Moves between items:
Q715: te>Q681, ru>Q386, ba>Q452
Q826: te>Q655, ru>Q654, ba>Q599
Q521: te>Q538, ru>Q134, ba>Q126
Q465: te>Q470, ru>Q550, ba>Q799
Q599: te>Q835, ru>Q681, ba>Q654
Q732: te>Q452, ru>Q756, ba>Q262
Q562: te>Q625, ru>Q484, ba>Q830
Q851: te>Q206, ru>Q538, ba>Q275
Q585: te>Q263, ru>Q279, ba>Q90
Q332: te>Q134, ru>Q30, ba>Q46
Q538: te>Q309, ru>Q830, ba>Q562
Q189: te>Q634, ru>Q465, ba>Q954
Q681: te>Q698, ru>Q163, ba>Q437
Q487: te>Q154, ru>Q853, ba>Q861
Q634: te>Q800, ru>Q470, ba>Q966
Q137: te>Q756, ru>Q160, ba>Q234
Q452: te>Q437, ru>Q826, ba>Q386
Q273: te>Q927, ru>Q154, ba>Q192
Q320: te>Q273, ru>Q487, ba>Q376
Q853: te>Q595, ru>Q273, ba>Q11
Q706: te>Q160, ru>Q612, ba>Q894
Q90: te>Q137, ru>Q706, ba>Q279
Q160: te>Q905, ru>Q732, ba>Q425
Q756: te>Q826, ru>Q905, ba>Q450
Q30: te>Q851, ru>Q521, ba>Q52
Q181: te>Q12, ru>Q166, ba>Q859
Q275: te>Q963, ru>Q562, ba>Q538
Q425: te>Q715, ru>Q262, ba>Q732
Q166: te>Q908, ru>Q140, ba>Q117
Q262: te>Q386, ru>Q450, ba>Q756
Q625: te>Q922, ru>Q449, ba>Q34
Q437: te>Q319, ru>Q655, ba>Q163
Q309: te>Q129, ru>Q34, ba>Q625
Q470: te>Q332, ru>Q763, ba>Q577
Q11: te>Q978, ru>Q192, ba>Q273
Q319: te>Q140, ru>Q181, ba>Q610
Q595: te>Q465, ru>Q927, ba>Q978
Q129: te>Q279, ru>Q816, ba>Q922
Q612: te>Q732, ru>Q137, ba>Q263
Q376: te>Q192, ru>Q861, ba>Q487
Q12: te>Q573, ru>Q908, ba>Q64
Q490: te>Q853, ru>Q320, ba>Q892
Q34: te>Q816, ru>Q433, ba>Q449
Q894: te>Q425, ru>Q263, ba>Q612
Q800: te>Q521, ru>Q332, ba>Q854
Q154: te>Q189, ru>Q595, ba>Q205
Q577: te>Q46, ru>Q771, ba>Q763
Q618: te>Q778, ru>Q954, ba>Q189
Q835: te>Q859, ru>Q698, ba>Q623
Q433: te>Q585, ru>Q129, ba>Q569
Q449: te>Q926, ru>Q569, ba>Q433
Q771: te>Q52, ru>Q854, ba>Q800
Q859: te>Q64, ru>Q117, ba>Q166
Q978: te>Q799, ru>Q618, ba>Q927
Q550: te>Q763, ru>Q634, ba>Q778
Q134: te>Q830, ru>Q851, ba>Q171
Q46: te>Q171, ru>Q52, ba>Q30
Q927: te>Q550, ru>Q189, ba>Q618
Q892: te>Q11, ru>Q376, ba>Q320
Q963: te>Q569, ru>Q625, ba>Q309
Q279: te>Q234, ru>Q894, ba>Q706
Q117: te>Q998, ru>Q297, ba>Q140
Q830: te>Q34, ru>Q206, ba>Q484
Q905: te>Q654, ru>Q452, ba>Q715
Q126: te>Q562, ru>Q171, ba>Q134
Q954: te>Q966, ru>Q799, ba>Q465
Q922: te>Q706, ru>Q926, ba>Q816
Q908: te>Q490, ru>Q40, ba>Q998
Q163: te>Q610, ru>Q835, ba>Q655
Q854: te>Q126, ru>Q46, ba>Q332
Q450: te>Q599, ru>Q715, ba>Q905
Q192: te>Q618, ru>Q205, ba>Q154
Q51: te>Q861, ru>Q892, ba>Q490
Q171: te>Q484, ru>Q275, ba>Q851
Q206: te>Q433, ru>Q309, ba>Q963
Q297: te>Q967, ru>Q64, ba>Q12
Q698: te>Q117, ru>Q610, ba>Q319
Q778: te>Q771, ru>Q966, ba>Q634
Q623: te>Q166, ru>Q319, ba>Q698
Q655: te>Q181, ru>Q623, ba>Q835
Q816: te>Q894, ru>Q585, ba>Q926
Q484: te>Q449, ru>Q963, ba>Q206
Q926: te>Q612, ru>Q90, ba>Q585
Q799: te>Q577, ru>Q778, ba>Q550
Q861: te>Q205, ru>Q11, ba>Q853
Q140: te>Q40, ru>Q12, ba>Q297
Q52: te>Q275, ru>Q126, ba>Q521
Q64: te>Q51, ru>Q998, ba>Q908
Q573: te>Q487, ru>Q490, ba>Q51
Q234: te>Q450, ru>Q425, ba>Q160
Q205: te>Q954, ru>Q978, ba>Q595
Q966: te>Q854, ru>Q577, ba>Q470
Q763: te>Q30, ru>Q800, ba>Q771
Q998: te>Q892, ru>Q967, ba>Q40
Q263: te>Q262, ru>Q234, ba>Q137
Q386: te>Q163, ru>Q599, ba>Q826
Q654: te>Q623, ru>Q437, ba>Q681
Q40: te>Q320, ru>Q573, ba>Q967
Q610: te>Q297, ru>Q859, ba>Q181
Q569: te>Q90, ru>Q922, ba>Q129
Q967: te>Q376, ru>Q51, ba>Q573

The rows follow the links: the fewer symbols apart two items are, the more alike their rows tend to be.

Each row is also shifted at random along 7 hidden directions that mean nothing.

Some items, each with a row of numbers:
Q11: [ -8   6  -2 -14  -4  -2  -5  -6  -5  10   4  -9  12 -22   4  -8   0   3   4  -3  -8   4   6  15   4 -10  -8  13  -1   2 -10  -3  -3  15  -2  18]
Q30: [-24  -6   0   9 -12  -4   5   2   0 -11  -6  -6  -9   1   8   8  -8  -7  -6  -3   0  -1   1  10   5   1 -11 -11   1   4   5   4  10   1   8   2]
Q154: [ 41   9  -3  -5  24  -1 -43 -14  -3  12   9  -2  11   4   9  -2   2  14  15   6   4  -4  -6 -21   6  21  12   4 -23 -11  -8  -8  -9 -12  -6 -22]
Q623: [-24  -7  -1   3  16 -18  10   4 -11  -5 -12  34  -7 -25  12  25 -16  -8   6   0   5   2  13   8   5   7 -12  -6  39   4   4   0  12  15  -3   2]
Q12: [ 38  -7   0  -2 -34   0  35   9  -3  -9  -1   9  -5 -23 -39   4   9 -14 -11 -11  -4   2  16   7  13  15  -7   3  16   9  -1   9   2   9  -3  11]
Q655: [ -1  -3   2  10   6  -4   6   5   4  -7 -12  -4 -11  14  31   5 -13  -1  -2   2   0  -1  -8  14 -11 -29  -7 -14  12   3  11  -1  12   1  12  10]
Q585: [-14   2  -3 -10  -2   3 -19 -10  -6   8  13   2  14 -17 -21  -3   7   0   7  -1   2   3   9 -11  16  31   2  14 -13  -3 -14   1 -11   3 -13 -13]
Q926: [  7   2   1  -5  16  13  -8  -3   2   7   9  -2  11  18   3 -12   1   3   5  11   6   6  -5  -3 -15 -10   8  13   0  -5  -3   1 -12   8 -11  -7]
Q140: [-42 -11   0  11 -10   2   0   0  -3 -13  14   0   8  -6  12   4 -16 -17 -18   2   5  11  13   6   2  27 -25   1 -42  11 -12  13   0  -2   5 -23]
Q263: [ 20  10  -5 -12 -10  -2 -22 -11  -6  10   3 -15   6 -12 -20  -4  13  11  12  -6  -6  -9   1  -6  20  18   7   4  -3  -9  -6  -7  -2   2  -4   4]
Q715: [ 13   7  -5  -3  22 -15 -17  -5 -11   6 -10   5  -2  -4  20  13  -9  14  16   2  -2 -11  -4   2   1   1   0  -9  26 -11   7 -12  11  11   2   4]
Q854: [  0  -1   1   9 -19  -7   6   4   4  -7  -7  -9 -12  -2   2   4   2   0 -10 -10  -7  -7  -3   0   8   2  -4 -16 -16   4   5  -1  10 -18  16   5]
Q851: [ 19  -8   3   8 -19  -3  -5  -3   9  -9  -8  -4 -12  -9  -3   7   2 -15   0  -7   4   4   3   3  24  -1  -3  -8  -3  11  -1   8   2 -13   3   4]
Q332: [-18  -3  -1   6  -5  -5   2   1  -5  -9  -8  -5  -9   5   7  11  -8  -2   2  -1   1  -5   0  11   3   2  -9 -12  20  -2   9   1  13  12   5   3]
Q538: [ 25  -8   2   5  -9  -6  14   5   2  -7  -4   9  -4 -18  12   6  -9 -13 -10  -5  -1   8   9  13   4  -8 -16  -2  -5  14  -3   6   5  -1   6   7]
Q861: [ 35   5   0  -3  -9  12   8   4   4   4  17 -27  14  15  13 -25   0   7 -20   3 -11   3  -6   8 -24 -14  -9   9 -48   1  -7   0  -6  -4  11   3]
Q490: [-14  -3   2  -6 -26  11  14   2   8   0   8  -7   4 -10 -27 -14  13 -11  -9  -6  -2   9   7   3   7  -3   0  13 -14   9 -10   9 -11  -3  -5   8]
Q90: [-12   4   0 -15  -4  12  37  10  -4   7   3   6   8   2 -31 -13  12   4  -1   2  -5   1   3   7 -21 -16   8  18  37  -5   4  -1  -7  27 -12  18]
Q160: [ -2   9  -4  -4  -2   1 -17  -5  -6   6  11 -18  10   6  -2  -8   5  15  -2  -1  -8 -10  -5 -11  -1  23   2   0 -34 -10  -4  -7  -1  -8   6 -12]
Q562: [ 38  -7   3   7   6   4  26  11   1  -9   0   4   0  12  25  -1 -17  -9 -14   7   1   9   1  20 -27 -24 -16   0   5   7   5   7   5  14   6   4]
Q465: [-29   8   1  -5   1  -4   0   1   8   9  -9  -5  -6  -2   4  -7  10  11   3  -5  -9  -6 -10  -4   0 -26  14  -4   0  -1   4 -10   0 -16   7  18]
Q618: [-22   8  -2 -10  16   5  -2  -2  -3   9  -7  -5   0  19  -4  -5   6  14  18   7   1  -7 -11   3 -12 -23  16   4  47 -15  11  -9  -1  22 -10  14]
Q577: [  4   4  -2   4  -1 -15   5   5  -4  -1  -6  -1  -4 -10  21   6  -7   9  -9  -7 -12  -9  -2   4  -4  -1 -10 -13 -15   1   4  -8  13 -10  19   7]
Q386: [-35   3  -5   0  -1 -13 -16  -6 -13  -1  -3  -5   0 -10   7  13  -7   7   7  -4  -3 -10   3   2  12  25  -9  -9   4  -7   1  -6  11   8   5  -4]
Q892: [  3  -3   1  -3  17  11 -15  -7   0   4  11   6  11   9   0  -5  -2  -5   7  11  12  10   1  -7  -4   6   4  13  -3  -2  -8   5 -13   6 -15 -17]
Q610: [ 16  -7   4   9  -8   6   0   0  12 -10 -14  -4 -18  19  -8   6   5 -10   8   0  11   1  -8   1  10 -18  11 -11  30   2  12   6   2  -4  -3   5]
Q126: [  2  -9   2  13  13   7   1   3   3 -11  -5   9 -10  29   3   9  -6  -8   4  10  15   1  -6  -6  -8   0   6  -9  22  -3  11   6   1   2  -6 -17]
Q297: [ -6  -9   6   8 -19  10  21   8  16  -9  -2  -5  -8   6  -2  -8   2 -16 -15  -2   2  11   0   8  -3 -25  -2   0 -10  14   0  11  -4 -11   5   9]

In each set, the symbols that take the first to the second take the third to the fourth, perhaps in another order. Give the fourth.
Answer with the item's name.
[ 29  -5  -2  -2   5   8 -28 -14  -8  -4   5 -10   7   8   1   6 -10 -10  17   9  16   7   6  11  11  13  -8   8  22  -5  -5   8  -4  31 -18 -12]
: [ 24   8  -3 -15 -20  -4  -7  -6  -4  10   3  -7   7 -29 -29  -5  17   6   5 -12 -10  -5   7  -4  22  15   5   9  -6  -2 -10  -5  -4  -1  -3  12]
:: [-29   7  -3  -1  -9  -4  12   6  -6   1   4 -10   3   1  -1  -4   2  13 -12  -5 -14 -11  -2  -1 -10  10  -5  -5 -20  -5   3  -7   7  -4  14   2]
: Q30

[  8  10  -3  -2   5   0 -44 -15   0   9   9 -25   8   9  12  -7   3  15   8   1  -3  -8 -10 -14  10  17   6  -3 -42  -9  -7  -8  -4 -17   5 -15]
: [  8  -4  -3   7 -11  -7  13   6 -10 -10  -3  13  -8  -5 -22  16   0  -2  -4  -5   0 -10   7  -9   9  38  -3 -11  10  -3   6   1  10   0   2 -14]
:: [-11 -10   4   6   0   2 -10  -4   8  -6  -1  12  -4  -8   1   6  -3 -18   2   1  12  12   6  -4  15   3   0   1  -6  11  -7  10  -7 -11  -7 -10]
: Q706

[-26   1   2 -10   0   5 -14  -8   7   9   3  -2   6 -13  -4  -9   7  -5   9  -1   3  10   3   1  11 -15   6  14  -2   6 -11   2 -12  -2 -11   9]
: [ -6   9  -3  -5  23 -11 -15  -3  -8  11   5   7  11 -11  24   0  -7  16   1   2  -7  -5  -1  -7  -9   9  -3   1 -23  -5  -5 -12   1  -6   6  -6]
:: [ 10   8  -3 -11   0  -1  -4  -3  -6  10   7   1   9 -10 -19  -5  11  12   4  -3  -7  -6   2 -11   4  18   8   7  -7  -8  -5  -7  -5  -1  -4  -2]
: Q634

[ 18  -8  -4   6 -16   5  -1  -2 -13 -14  16 -13  11   2   1   4 -16 -12 -12   3   3   4  13  13   1  38 -29   2 -23   2  -8  12   4  22   1 -21]
: [-13   2   0  -9  -5  19 -10  -7   3   5   7 -12   5  19 -35 -12  17   0  14   6   9   2  -4  -8   5   2  18  14  20  -9  -1   4 -15  13 -20  -4]
:: [ 36  -3   2  -2   0  12  17   4   2  -2   5  -3   5  12   0 -10  -3  -6  -5   7   3   9   1  13 -18 -21  -4  11  11   2   1   6  -5  17  -6   7]
: Q205

[ 49   3   1  -8 -23   4 -16 -10   9   5   1 -25   2 -12  -6 -13  11  -3   3  -8  -5   5   0   9  20 -16   0   7 -16   7 -10   2  -7  -6   0  18]
: [ -1  10  -1  -1  -2  -1 -12  -2   3   5   0 -21   0  12   9  -9   6  15  -1  -3  -9 -10 -13  -5  -3  -6   6  -7 -23  -7   3  -9   2 -15  12   4]
:: [  1   0  -2   4   3 -21   8   5  -7  -2  -9  18  -6 -26  13  16  -8   3  -5  -8  -8  -7   6  -1   6  11  -9 -12  -1   4   2  -7  13  -9  12   3]
: Q64

[-10   6   0 -19   5  -8  18   3  -3  15  -7  26   3 -36 -24  -1  14   5  10  -7  -8   1   9  -2   6 -13  13  15  35   1  -4  -8  -6   7 -12  25]
: [ 22  -1   0   3  13  -9  41  17  -8  -3 -14  37 -12  -1 -19  15   3   6  -2  -1  -2 -11   1 -10 -15   5  11  -9  49  -7  18  -7  10   6  -1   2]
:: [-26   0   3  11  10  -1  22  14   7  -3  -4  19 -10  16  -3   1   5   6 -13   1  -2  -7 -10 -22 -18   1  15 -11 -12  -1  10  -4   1 -29  10 -12]
: Q963

[-28  -2  -1   2 -17 -12   7   1  -2  -6 -14  -2 -12 -17  -1  12  -1  -3   2 -10  -5  -5   5  12  17  -3  -8 -12  20   4   6  -1  13   4   7  17]
: [ 27  -9   1   5   2  -8  28  11  -5  -7  -3  34  -4 -21  -7  14  -7 -12  -9  -2   2   5  14   0  -1  13  -8  -1  14   9   0   5   4   2  -1  -4]
:: [ 30  -7   3   6  -5   9   5   2   6  -6   5   2   0   7  -4  -3  -1 -12  -7   3   6   9   2  -1  -2   1  -2   4 -13   7  -4   9  -6  -5  -3  -9]
: Q487

[ 33   6   4 -12   1   1  -5  -4  14  14  -6   2  -2 -13  -8 -12  17   3  10  -5  -3   5  -5  -5  10 -33  20  10   7   4  -4  -5 -11 -15  -6  22]
: [ -4   1  -2   7   0  -9   0   3  -6  -4  -1  12  -5   0 -14  12   3   6  -3  -4  -1 -13   0 -21   6  38   5 -12  -8  -6   4  -4   6 -15   5 -20]
:: [ -7   5  -2   1   5 -11  -3   1  -4   1  -7  -3  -4  -1  15   6  -4  11   1  -3  -7 -10  -5   2  -2  -3  -2 -11   3  -5   6  -9  10  -2  10   6]
: Q484

[  3  -8   2  12  13   1 -19  -6   4  -9  -7  -5  -8  18  34   9 -18 -10   7   8  13   6  -5  11   0 -16  -8 -10  10   3   5   7   5   5   1  -6]
: [ 40   4  -2  -7 -13  10 -15  -9  -1   3  10 -28  10   6  -5 -13   4   2   3   1  -2   2  -1   9   4   1  -5   9 -12  -3  -7   2  -5  13  -4   3]
:: [ 17  -8   2   7 -10  -1  -1  -2   3 -10  -8   1 -11   0  -3  10  -3 -13   3  -2   8   3   3   5  14   0  -3  -7  17   5   3   7   4   2  -2   1]
: Q861

[  2  -8   3   4  -8   4 -15  -7   7  -5   3  -4   0  -6   4   0  -3 -16   1   0   9  12   6   4  16   2  -7   4 -16  10 -10  10  -6  -6  -4  -6]
: [-18   8  -1 -18  -1  -8 -44 -22   4  16 -12 -10  -1 -31  -4   2  13   3  34  -8   2   2   1   5  41 -18  13   8  28   0  -9  -7  -6   3 -14  26]
:: [-37   7  -3  -5   4   2  -3  -1  -5   5   0  -9   2  13  -8  -3   5  13   7   2  -3 -10  -7  -3  -7   3   8   0  14 -13   6  -7   1  10  -2   1]
: Q698

[-18   6   1  -9 -12   6  20   7   3   7  11 -14  13  -6   7 -22   3   5 -19  -3 -16   5   0  12 -19 -22  -8  12 -35   6  -8  -2  -5  -3  10  17]
: [-21 -10   3  10 -18   6  32  12   5 -13  -1   8  -9   6 -19   2   3 -13 -16  -3   2   3   4  -2  -4   5  -2  -5  -1   7   5  10   1  -7   3  -5]
:: [  7  -6  -2   8 -12 -16   4   2 -10 -10   0   5  -2 -26  16  16 -16  -8 -12  -8  -5  -1  14  11  11  25 -26 -10 -19   9  -4   3  14   0  13  -4]
: Q137

[-22  -4   1  13  -3  -5  -3   2   2  -9  -2   1  -8   5   8   8  -5  -3  -8  -2   2  -3  -2  -8   4  15  -4 -14 -21   3   2   2   6 -18  10 -14]
: [ 44  -7  -2   6  -9 -12  23   9 -10 -10  -2  15  -3 -20   3  15 -12  -8 -14  -6  -5  -1  14  10   0  19 -21  -7   0   7   1   3  13   7   9  -1]
:: [ -8   6  -5  -5  -2 -10  -6  -4 -13   1  -9  -6  -4  -5  -6  11   0  11  13  -4  -5 -14   1   5   9  12  -1  -8  32 -12   8  -9  12  19   0   8]
: Q800

[ 51  -2   3  -3 -15   4  -5  -4  11   3   2   6  -2 -16 -31  -4  18  -9   2  -7   3   6   5 -16  24   9  14   7 -12   8 -10   5 -13 -21  -9  -2]
: [ -1   6  -2   6  11  11   9   8  -3  -2   6 -16   2  50   2 -10   0  18  -7  11  -2 -14 -19  -9 -35   2   9  -8  -5 -18  15  -6   3   3   7 -15]
:: [ 10  -5   1   3 -10  12 -16  -7   3  -5  14 -15   8   9  -2  -7  -2 -11  -5   4   8   9   3   0   6  16  -8   7 -32   4 -11  11  -9  -1  -4 -18]
: Q799

[  5   1  -3  -9  -1   6   9   1 -12   4  16  11  16  -9 -28  -4   4   0  -4   3   0   2  12  -8  -4  34  -2  17  -6  -4 -10   3  -9  15 -12 -15]
: [-13   6  -8  -6  20 -22   2   1 -27   4  -3  22   8 -27  11  21 -16  13   7  -1  -7 -12  12   6  -3  31 -16  -3  26 -10   2 -12  16  28   1  -2]
:: [ 33  -4  -1   5 -12 -14  20   7  -6  -8 -11  12 -10 -20  -2  16  -5  -5  -6  -9  -5  -5   9   9   8   8 -12 -11  16   5   6   0  14   4   8   9]
: Q569

[  5  -9   3   6 -11  10  14   4   4 -10   2  -2  -3  11  -7  -1  -3 -14  -7   3   7   8   3   7  -4  -3  -6   2   5   6   1  11  -2   7  -4  -4]
: [-17   5   0 -11   7  11  -8  -5   2  10   2  -5   6  11 -15 -11  11   6  14   5   3   1  -5  -3  -3 -12  16  12  21  -8   0  -3 -10  11 -14   5]
:: [ 19   2   2   3   5 -16  37  17   1   0 -16  19 -12 -12  16   6  -4   7 -12  -7 -13  -6  -2   7 -17 -28  -2 -12  15   5  12  -9  14  -8  17  23]
: Q206

[-17  -1  -3  12  -2  10 -23  -7  -3 -11   0 -30  -6  48   2   4  -5   5   8   9  10 -12 -14  -3  -1  17   1 -15   6 -16  12   2   7  10   1 -21]
: [ 15  -8   1  12  -3  -2  27  13  -2 -11   2  19  -5   2  -6   9  -5  -8 -17   0   1   0   5  -7 -10  19  -6  -7  -9   5   4   5   5  -9   6 -15]
:: [-10   4  -3   3  -8  -8 -13  -4  -4  -2  -5 -13  -6   2   0   6   2   8   4  -6  -4 -12  -4  -3  12  15   0 -13  -3  -6   5  -5   9  -5   8  -1]
: Q30

[-31 -12   5   5   4  12  24   8   6  -8  -1  28  -6   9 -29   4   5 -18   0   7  15  10   6 -10  -4   3  11   7  30   5   3  12 -10   4 -17 -12]
: [ 11   0   0  -8 -10   6  -5  -6   0   3   6 -12   9  -9  -4  -9   1  -5   2  -1  -1   8   6  13   6  -6  -7  13  -2   3  -9   4  -6  13  -6   9]
:: [ 19   9  -1  -9  11   0 -15  -5   2  12   2  -9   7   0  11 -10   4  12   7   1  -5  -2  -7   0  -4 -17   7   6  -6  -5  -3  -8  -4  -2   0   9]
: Q905

